Below is a small trained network, with its code and all its weights. Each question gives an input and a class and asks what happens when units are switched off, that is, made to give their printed mean instead of their output.

import numpy as np


def w(rows, s, z=0):
    codes = np.array(rows[::2]) - 128.0
    scale = np.full(codes.shape[1], s)
    scale[-1] = z or s
    return codes * scale


def f(y):
    return y / 2 * (1 + np.tanh(0.7978845608 * (y + 0.044715 * y**3)))


def log_softmax(a):
    a = a - a.max(-1, keepdims=True)
    return a - np.log(np.exp(a).sum(-1, keepdims=True))


def net(x, mask):
    res = np.array(x, float).reshape(1, 8) / 4 @ E
    y = f(res @ A[0][:, :-1].T + A[0][:, -1])
    res = res + np.where(mask, y, B[0][:, -1]) @ B[0][:, :-1]
    return log_softmax(res[-1] @ U[:, :-1].T + U[:, -1])


A, B = {}, {}
E = w([
[103,162,47,75,122,89,158,78],'x0',
[247,116,78,164,128,60,55,103],'x1',
[62,8,147,161,82,99,82,221],'x2',
[167,169,113,79,93,86,84,169],'x3',
[167,84,27,188,3,209,102,64],'x4',
[119,49,93,165,187,186,226,110],'x5',
[108,194,145,97,156,104,69,163],'x6',
[65,142,115,84,101,150,61,121],'x7',
],0.0065)
A[0] = w([
[109,120,129,205,40,155,77,197,226],'neuron 0',
[147,66,124,190,37,210,118,130,35],'neuron 1',
[138,212,63,164,128,181,151,71,180],'neuron 2',
[193,127,48,175,128,164,85,17,255],'neuron 3',
[78,126,138,110,44,34,80,126,186],'neuron 4',
[75,50,172,68,138,84,160,164,243],'neuron 5',
[98,126,194,15,209,65,198,76,141],'neuron 6',
[54,138,127,110,68,63,78,192,141],'neuron 7',
[194,80,88,176,118,2,120,89,223],'neuron 8',
[158,38,215,168,136,106,198,219,201],'neuron 9',
[218,147,244,115,170,74,74,126,165],'neuron 10',
],0.0072,0.0034)
B[0] = w([
[46,88,155,98,113,241,124,156,205],'neuron 0',
[98,56,213,255,153,207,194,4,193],'neuron 1',
[94,84,97,80,72,198,167,149,213],'neuron 2',
[229,86,124,146,7,155,228,162,253],'neuron 3',
[88,116,57,49,94,174,12,155,190],'neuron 4',
[176,209,98,170,161,193,94,199,212],'neuron 5',
[143,109,183,234,128,201,203,202,237],'neuron 6',
[107,160,98,52,92,118,33,131,189],'neuron 7',
[190,176,48,133,106,103,97,195,205],'neuron 8',
[148,205,72,150,65,155,250,139,231],'neuron 9',
[214,205,174,201,204,82,99,222,215],'neuron 10',
],0.0072,0.0073)
U = w([
[33,61,204,235,97,234,216,87,191],'0',
[38,182,139,56,130,132,34,197,90],'1',
[170,192,199,211,207,124,192,239,210],'2',
[52,67,205,209,236,27,100,11,1],'3',
[163,153,16,83,2,174,203,141,121],'4',
],0.0072,0.0054)

Each question gives the input, the list of numbers given to net, and the class t.
The units are the neurons (one row each of A and B). Each row of codes is followed by its name. A weight is (code - 128) times the scale printed after its matrix; where a second scale follows, it is the last column's (A, B and U).
mask holds one flag per neuron, in row order. A switched-off neuron (its flag False) gives its mean, the last column of its row in B, instead of its output. The means were averaged over made-up inputs and are rounded, as every weight is.
A unit's drop is (log p(t) with every unit on - log p(t) with that unit switched off) / (log p(t) with every unit on - log p(t) with every unit switched off).
The circuit of an input: a set's keep is (log p(t) with only the set's units on - log p(t) with every unit switched off) / (log p(t) with every unit on - log p(t) with every unit switched off). Starting from all 11 units, units are removed one at a time, each time the one whose removal leaves the highest keep (on an exact tie, the one counted first), for as long as the keep stays at least 0.8.
units of the circuit, in order: the units of the circuit, biggest drop first
unit that matters most: the unit with the biggest drop
top k neurons: the k neurons with the biggest drops, biggest first
drop when u is switched off: that unit's drop, to one decimal
input [-2,-3,6,4,7,-1,5,-7], class 0: top 2 neurons	(neuron 1; neuron 0)
input [-2,1,-5,5,0,-6,7,1], class 1: units of the circuit, in order	(neuron 4; neuron 3)
input [1,3,-6,-6,2,7,-6,-1], class 4: unit that matters most	neuron 3
input [0,-7,-7,-5,3,-8,8,3], class 1: top 3 neurons	(neuron 3; neuron 9; neuron 1)
input [-7,4,3,1,-2,-6,1,0], class 1: units of the circuit, in order	(neuron 4; neuron 7)
input [1,-8,-8,-5,0,1,7,-8], class 0: units of the circuit, in order	(neuron 10; neuron 6)
input [7,-3,8,1,-7,-4,0,0], class 1: top 2 neurons	(neuron 7; neuron 4)
input [-6,3,1,7,6,2,6,7], class 0: top 2 neurons	(neuron 1; neuron 0)
input [-5,3,4,8,7,1,5,1], class 0: top 4 neurons	(neuron 1; neuron 0; neuron 9; neuron 5)
input [8,-8,2,8,-5,8,-7,-5], class 2: top 2 neurons	(neuron 5; neuron 1)
input [-5,1,-4,-1,4,-3,-5,3], class 0: drop when neuron 7 is switched off	0.1
input [0,-6,4,-4,3,-6,3,-6], class 1: drop when neuron 8 is switched off	-0.1
input [4,6,4,-6,-1,8,-6,0], class 4: drop when neuron 8 is switched off	0.5
